[[135 130 141 134 144 122 122]
 [129 128 137 127 138 134 134]
 [144 118 129 143 134 127 127]
 [106 157 146 108 140 132 132]]
:
[[106 157 146 108 140 132 132]
 [135 130 141 134 144 122 122]
 [129 128 137 127 138 134 134]
 [144 118 129 143 134 127 127]]

[[103 146 143 112 113 134]
 [120 142 147 150 118 131]
 [132 125 148 117 104 138]
 [115 127 108 107 102 150]
 [148 138 117 136 145  99]
 [146 157 145 111 130 145]
 [125 109 153 136 134 136]
 [124 135 136 133 100 133]]
:
[[146 157 145 111 130 145]
 [103 146 143 112 113 134]
 [120 142 147 150 118 131]
 [148 138 117 136 145  99]
 [124 135 136 133 100 133]
 [115 127 108 107 102 150]
 [132 125 148 117 104 138]
 [125 109 153 136 134 136]]

[[150 145 128 126 143 140 140 132]
 [120 146 116 141 144 115 125 145]
 [150 143 129 125 142 139 138 130]
 [113 140 114 145 135 112 111 139]]
:
[[120 146 116 141 144 115 125 145]
 [150 145 128 126 143 140 140 132]
 [150 143 129 125 142 139 138 130]
 [113 140 114 145 135 112 111 139]]

[[142 106]
 [128 129]
 [151 125]
 [128 128]]
:
[[128 129]
 [128 128]
 [151 125]
 [142 106]]

[[128 132 153]
 [113 145 136]]
:
[[113 145 136]
 [128 132 153]]

[[105 108 141 150 134 116 114 143 112 105 128]
 [105 120 134 146 132 106 103 150 154 152 128]
 [115 135 117 110 133 104 115 144 104 122 125]]
:
[[115 135 117 110 133 104 115 144 104 122 125]
 [105 120 134 146 132 106 103 150 154 152 128]
 [105 108 141 150 134 116 114 143 112 105 128]]

[[140 108 124 148 129 114 118 130 150 122 147 129 117]
 [123 145 111 133 131 147 142 101 141 128 138 132 138]
 [125 136 106 141 133 139 136 102 147 126 143 132 132]
 [144 107 133 151 134 112 107 136 143 128 144 133 114]]
:
[[123 145 111 133 131 147 142 101 141 128 138 132 138]
 [125 136 106 141 133 139 136 102 147 126 143 132 132]
 [140 108 124 148 129 114 118 130 150 122 147 129 117]
 [144 107 133 151 134 112 107 136 143 128 144 133 114]]

[[114 116 111 140 117 110 132 108 139 139]
 [121 121 110 143 116 106 139 107 137 129]]
:
[[121 121 110 143 116 106 139 107 137 129]
 [114 116 111 140 117 110 132 108 139 139]]
---
[[135 135 118 127 126 134 129 136 128]
 [139 127 133 110 121 123 114 129 119]
 [129 127 128 128 128 128 127 128 128]
 [127 124 121 120 123 123 122 134 130]
 [129 132 134 128 135 133 129 125 129]
 [126 132 129 128 127 129 131 127 127]
 [127 117 117 126 103 112 114 104 122]
 [122 122 137 129 130 122 127 120 127]
 [118 126 128 109 139 128 123 140 140]
 [126 123 120 118 122 121 121 135 130]]
:
[[128 135 135 118 127 126 134 129 136]
 [119 139 127 133 110 121 123 114 129]
 [128 129 127 128 128 128 128 127 128]
 [130 127 124 121 120 123 123 122 134]
 [129 129 132 134 128 135 133 129 125]
 [127 126 132 129 128 127 129 131 127]
 [122 127 117 117 126 103 112 114 104]
 [127 122 122 137 129 130 122 127 120]
 [140 118 126 128 109 139 128 123 140]
 [130 126 123 120 118 122 121 121 135]]

[[118 142 137 128]
 [144 143 133 128]
 [121 143 128 128]
 [142 102 120 142]
 [128 134 130 128]
 [110 139 138 143]]
:
[[128 118 142 137]
 [128 144 143 133]
 [128 121 143 128]
 [142 142 102 120]
 [128 128 134 130]
 [143 110 139 138]]

[[126 153 140]
 [127 129 128]]
:
[[140 126 153]
 [128 127 129]]

[[120 142 134]
 [112 147 136]
 [148 137 142]
 [111 148 140]
 [131 107 107]
 [149 131 140]
 [148 136 141]
 [149 141 146]]
:
[[134 120 142]
 [136 112 147]
 [142 148 137]
 [140 111 148]
 [107 131 107]
 [140 149 131]
 [141 148 136]
 [146 149 141]]

[[135 124 120 129 126 119 126 128 126 128 131]
 [122 133 141 117 119 116 128 131 142 124 123]
 [147 120 123 127 127 127 144 122 122 155 128]
 [147 124 139 127 118 124 134 129 132 147 126]
 [115 133 132 130 119 116 138 117 127 128 127]]
:
[[131 135 124 120 129 126 119 126 128 126 128]
 [123 122 133 141 117 119 116 128 131 142 124]
 [128 147 120 123 127 127 127 144 122 122 155]
 [126 147 124 139 127 118 124 134 129 132 147]
 [127 115 133 132 130 119 116 138 117 127 128]]

[[133 134 131 128 134 110 138 128 134]
 [140 134 132 131 124 118 131 122 133]
 [134 134 131 127 135 109 138 127 134]
 [136 134 130 130 129 114 131 126 134]
 [132 138 135 130 138 100 133 129 135]
 [144 129 139 135 119 111 128 122 124]
 [132 138 136 130 138  98 133 129 135]
 [139 134 127 129 138 105 147 125 141]]
:
[[134 133 134 131 128 134 110 138 128]
 [133 140 134 132 131 124 118 131 122]
 [134 134 134 131 127 135 109 138 127]
 [134 136 134 130 130 129 114 131 126]
 [135 132 138 135 130 138 100 133 129]
 [124 144 129 139 135 119 111 128 122]
 [135 132 138 136 130 138  98 133 129]
 [141 139 134 127 129 138 105 147 125]]
